Here is a tiny trained network, its code and every weight. The questions are about switching its units off for an input and a class, where a switched-off unit gives its printed mean instead of its output.

import numpy as np


def w(rows, s, z=0):
    codes = np.array(rows[::2]) - 128.0
    scale = np.full(codes.shape[1], s)
    scale[-1] = z or s
    return codes * scale


def norm(h):
    return h / np.sqrt((h * h).mean(-1, keepdims=True) + 1e-5)


def f(y):
    return np.maximum(y, 0)


def log_softmax(a):
    a = a - a.max(-1, keepdims=True)
    return a - np.log(np.exp(a).sum(-1, keepdims=True))


def net(x, mask):
    res = np.array(x, float).reshape(1, 3) / 4 @ E
    u = 0
    for l in range(2):
        y = f(norm(res) @ A[l][:, :-1].T + A[l][:, -1])
        res = res + np.where(mask[u : u + 16], y, B[l][:, -1]) @ B[l][:, :-1]
        u += 16
    return log_softmax(norm(res)[-1] @ U[:, :-1].T + U[:, -1])


A, B = {}, {}
E = w([
[204,66,229],'x0',
[254,208,223],'x1',
[89,167,230],'x2',
],0.003)
A[0] = w([
[154,114,214,44],'L0N0',
[153,100,169,144],'L0N1',
[238,133,160,52],'L0N2',
[117,168,112,84],'L0N3',
[143,62,198,227],'L0N4',
[112,143,92,190],'L0N5',
[121,157,162,151],'L0N6',
[220,2,140,54],'L0N7',
[125,149,84,151],'L0N8',
[139,134,85,103],'L0N9',
[183,169,119,213],'L0N10',
[102,70,110,185],'L0N11',
[232,20,73,194],'L0N12',
[125,146,178,93],'L0N13',
[48,103,123,127],'L0N14',
[154,26,73,251],'L0N15',
],0.0094,0.0013)
B[0] = w([
[116,171,171,223],'L0N0',
[127,107,135,192],'L0N1',
[172,132,122,247],'L0N2',
[105,155,121,160],'L0N3',
[168,221,178,241],'L0N4',
[254,172,102,179],'L0N5',
[71,135,57,180],'L0N6',
[95,129,139,251],'L0N7',
[201,149,121,174],'L0N8',
[190,152,45,160],'L0N9',
[239,64,84,207],'L0N10',
[180,113,202,202],'L0N11',
[105,64,143,254],'L0N12',
[87,169,104,184],'L0N13',
[127,138,161,211],'L0N14',
[173,46,199,243],'L0N15',
],0.004,0.0043)
A[1] = w([
[77,71,93,189],'L1N0',
[129,189,117,241],'L1N1',
[107,96,196,188],'L1N2',
[99,97,62,185],'L1N3',
[153,214,107,39],'L1N4',
[172,102,96,95],'L1N5',
[68,104,191,159],'L1N6',
[201,80,170,252],'L1N7',
[130,134,90,222],'L1N8',
[151,221,120,196],'L1N9',
[143,173,200,231],'L1N10',
[185,174,54,179],'L1N11',
[88,255,103,125],'L1N12',
[84,167,150,124],'L1N13',
[37,194,183,72],'L1N14',
[137,173,76,146],'L1N15',
],0.0085,0.0024)
B[1] = w([
[127,150,223,156],'L1N0',
[138,191,88,192],'L1N1',
[140,192,110,193],'L1N2',
[138,164,167,153],'L1N3',
[161,109,156,171],'L1N4',
[71,83,64,161],'L1N5',
[40,100,146,175],'L1N6',
[97,138,151,253],'L1N7',
[193,97,153,160],'L1N8',
[83,141,98,212],'L1N9',
[37,154,108,228],'L1N10',
[132,115,163,198],'L1N11',
[151,40,93,195],'L1N12',
[112,108,2,157],'L1N13',
[72,101,33,179],'L1N14',
[187,175,153,165],'L1N15',
],0.0055,0.0064)
U = w([
[168,25,149,174],'0',
[111,91,127,3],'1',
[136,187,191,160],'2',
[112,93,129,6],'3',
[96,114,63,104],'4',
[191,149,97,179],'5',
[47,149,94,170],'6',
[71,68,252,135],'7',
],0.016,0.0076)

Each question gives the input, the list of numbers given to net, and the class t.
The units are the neurons (one row each of A and B). Each row of codes is followed by its name. A weight is (code - 128) times the scale printed after its matrix; where a second scale follows, it is the last column's (A, B and U).
mask holds one flag per neuron, layer by layer. A switched-off neuron (its flag False) gives its mean, the last column of its row in B, instead of its output. The means were averaged over made-up inputs and are rounded, as every weight is.
A unit's drop is (log p(t) with every unit on - log p(t) with that unit switched off) / (log p(t) with every unit on - log p(t) with every unit switched off).
The circuit of an input: a set's keep is (log p(t) with only the set's units on - log p(t) with every unit switched off) / (log p(t) with every unit on - log p(t) with every unit switched off). Starting from the 12 units with the biggest drops (on a tie, the unit counted first), units are removed one at a time, each time the one whose removal leaves the highest keep (on an exact tie, the one counted first), for as long as the keep stays at least 0.8.
units of the circuit, in order: the units of the circuit, biggest drop first
unit that matters most: the unit with the biggest drop
top k neurons: the k neurons with the biggest drops, biggest first
k most important neurons of layer l: the k neurons of layer l with the biggest drops, biggest first
drop of u: that unit's drop, to one decimal
input [6,2,-5], class 7: units of the circuit, in order -> (L0N7, L1N7)
input [-5,-6,2], class 7: 2 most important neurons of layer 0 -> (L0N4, L0N0)
input [-1,7,-6], class 0: units of the circuit, in order -> (L0N4, L0N12, L1N2)
input [-6,-1,-7], class 0: 2 most important neurons of layer 0 -> (L0N15, L0N4)
input [1,0,-3], class 0: 2 most important neurons of layer 0 -> (L0N9, L0N0)
input [-3,4,5], class 6: top 2 neurons -> (L1N10, L1N9)
input [0,6,-8], class 0: unit that matters most -> L0N12
input [1,-7,4], class 7: 2 most important neurons of layer 0 -> (L0N4, L0N0)
input [5,5,8], class 6: top 2 neurons -> (L1N10, L0N15)
input [-3,5,4], class 6: 2 most important neurons of layer 0 -> (L0N5, L0N9)
input [-7,-8,-7], class 0: top 2 neurons -> (L0N15, L1N10)
input [-5,5,4], class 5: top 2 neurons -> (L0N10, L1N15)
input [0,0,-6], class 0: drop of L0N10 -> 0.0
input [0,1,-1], class 0: drop of L0N10 -> 0.1
input [2,-4,1], class 7: drop of L0N15 -> 0.2
input [-7,7,2], class 5: most important neuron of layer 1 -> (L1N12)
